Below is a small trained network, with its code and all its weights. Each question gives an input and a class and asks what happens when units are switched off, that is, made to give their printed mean instead of their output.

import numpy as np


def w(rows, s, z=0):
    codes = np.array(rows[::2]) - 128.0
    scale = np.full(codes.shape[1], s)
    scale[-1] = z or s
    return codes * scale


def f(y):
    return y / 2 * (1 + np.tanh(0.7978845608 * (y + 0.044715 * y**3)))


def log_softmax(a):
    a = a - a.max(-1, keepdims=True)
    return a - np.log(np.exp(a).sum(-1, keepdims=True))


def net(x, mask):
    res = np.array(x, float).reshape(1, 6) / 4 @ E
    y = f(res @ A[0][:, :-1].T + A[0][:, -1])
    res = res + np.where(mask, y, B[0][:, -1]) @ B[0][:, :-1]
    return log_softmax(res[-1] @ U[:, :-1].T + U[:, -1])


A, B = {}, {}
E = w([
[149,179,160,77,53,102,21,233,105],'x0',
[177,116,72,66,166,141,95,253,164],'x1',
[103,40,174,243,145,194,34,203,61],'x2',
[53,239,121,94,230,172,71,66,198],'x3',
[123,101,96,79,47,44,54,143,88],'x4',
[58,134,68,147,237,56,147,158,40],'x5',
],0.007)
A[0] = w([
[179,135,85,128,151,212,170,179,145,252],'neuron 1',
[124,115,201,120,92,110,124,85,111,112],'neuron 2',
[156,120,152,88,100,127,47,94,157,175],'neuron 3',
[114,137,109,92,119,65,114,156,71,218],'neuron 4',
[143,166,141,148,189,123,112,153,115,136],'neuron 5',
[119,122,75,151,205,146,11,149,100,234],'neuron 6',
[100,156,186,122,119,218,80,90,138,169],'neuron 7',
],0.011,0.0044)
B[0] = w([
[2,110,190,112,130,92,250,119,144,227],'neuron 1',
[210,149,32,160,147,173,122,72,136,171],'neuron 2',
[250,102,132,62,156,105,211,28,76,210],'neuron 3',
[127,72,202,209,70,111,132,100,51,222],'neuron 4',
[140,78,173,108,81,159,84,237,155,167],'neuron 5',
[136,34,124,185,152,87,85,205,95,255],'neuron 6',
[186,119,164,223,232,159,43,134,247,219],'neuron 7',
],0.008,0.0091)
U = w([
[123,160,138,195,192,226,75,128,165,60],'0',
[147,254,89,112,239,159,168,50,115,134],'1',
[234,89,124,51,60,209,93,24,131,3],'2',
[162,121,100,33,41,164,97,56,48,36],'3',
[84,60,154,118,127,35,181,138,81,247],'4',
],0.0065,0.003)

Each question gives the input, the list of numbers given to net, and the class t.
The units are the neurons (one row each of A and B). Each row of codes is followed by its name. A weight is (code - 128) times the scale printed after its matrix; where a second scale follows, it is the last column's (A, B and U).
mask holds one flag per neuron, in row order. A switched-off neuron (its flag False) gives its mean, the last column of its row in B, instead of its output. The means were averaged over made-up inputs and are rounded, as every weight is.
A unit's drop is (log p(t) with every unit on - log p(t) with that unit switched off) / (log p(t) with every unit on - log p(t) with every unit switched off).
The circuit of an input: a set's keep is (log p(t) with only the set's units on - log p(t) with every unit switched off) / (log p(t) with every unit on - log p(t) with every unit switched off). Starting from all 7 units, units are removed one at a time, each time the one whose removal leaves the highest keep (on an exact tie, the one counted first), for as long as the keep stays at least 0.8.
units of the circuit, in order: the units of the circuit, biggest drop first
k most important neurons: the k neurons with the biggest drops, biggest first
drop of u: that unit's drop, to one decimal
input [4,-8,0,-6,7,-3], class 2: units of the circuit, in order -> (neuron 2)
input [0,-7,0,6,3,2], class 0: 3 most important neurons -> (neuron 7; neuron 3; neuron 1)
input [-3,-4,2,-6,7,0], class 3: units of the circuit, in order -> (neuron 1; neuron 6; neuron 7)
input [-3,-5,0,-4,0,0], class 2: 2 most important neurons -> (neuron 1; neuron 6)
input [1,-3,-8,4,2,2], class 3: units of the circuit, in order -> (neuron 7; neuron 1)
input [-1,-7,-4,-2,-4,3], class 1: units of the circuit, in order -> (neuron 6; neuron 4)
input [-2,8,-4,0,-2,-8], class 4: 2 most important neurons -> (neuron 1; neuron 2)
input [-2,7,-6,-1,-4,-8], class 4: 2 most important neurons -> (neuron 1; neuron 2)
input [6,5,0,4,-5,3], class 4: units of the circuit, in order -> (neuron 1; neuron 6)
input [6,-6,0,1,8,0], class 3: 2 most important neurons -> (neuron 7; neuron 4)
input [5,-7,3,-1,-7,5], class 0: units of the circuit, in order -> (neuron 1; neuron 3)
input [0,8,6,2,3,-6], class 4: 4 most important neurons -> (neuron 1; neuron 6; neuron 3; neuron 2)
input [-1,-8,2,4,2,5], class 0: 2 most important neurons -> (neuron 1; neuron 3)
input [-7,8,6,7,4,4], class 4: units of the circuit, in order -> (neuron 6)
input [-3,-6,-1,5,7,-4], class 1: units of the circuit, in order -> (neuron 4; neuron 6)
input [-8,-8,4,2,-3,6], class 0: 2 most important neurons -> (neuron 1; neuron 3)
input [0,4,8,0,-3,1], class 4: 3 most important neurons -> (neuron 1; neuron 6; neuron 2)
input [-8,-4,-2,7,-6,-2], class 0: 3 most important neurons -> (neuron 7; neuron 3; neuron 2)
input [-2,-8,-1,-4,-2,-4], class 2: 3 most important neurons -> (neuron 1; neuron 2; neuron 6)
input [5,-7,0,8,0,5], class 0: drop of neuron 7 -> 0.3
input [2,6,7,-3,-4,-7], class 4: drop of neuron 1 -> 1.6
input [1,7,1,-6,-7,-8], class 4: drop of neuron 1 -> 1.3
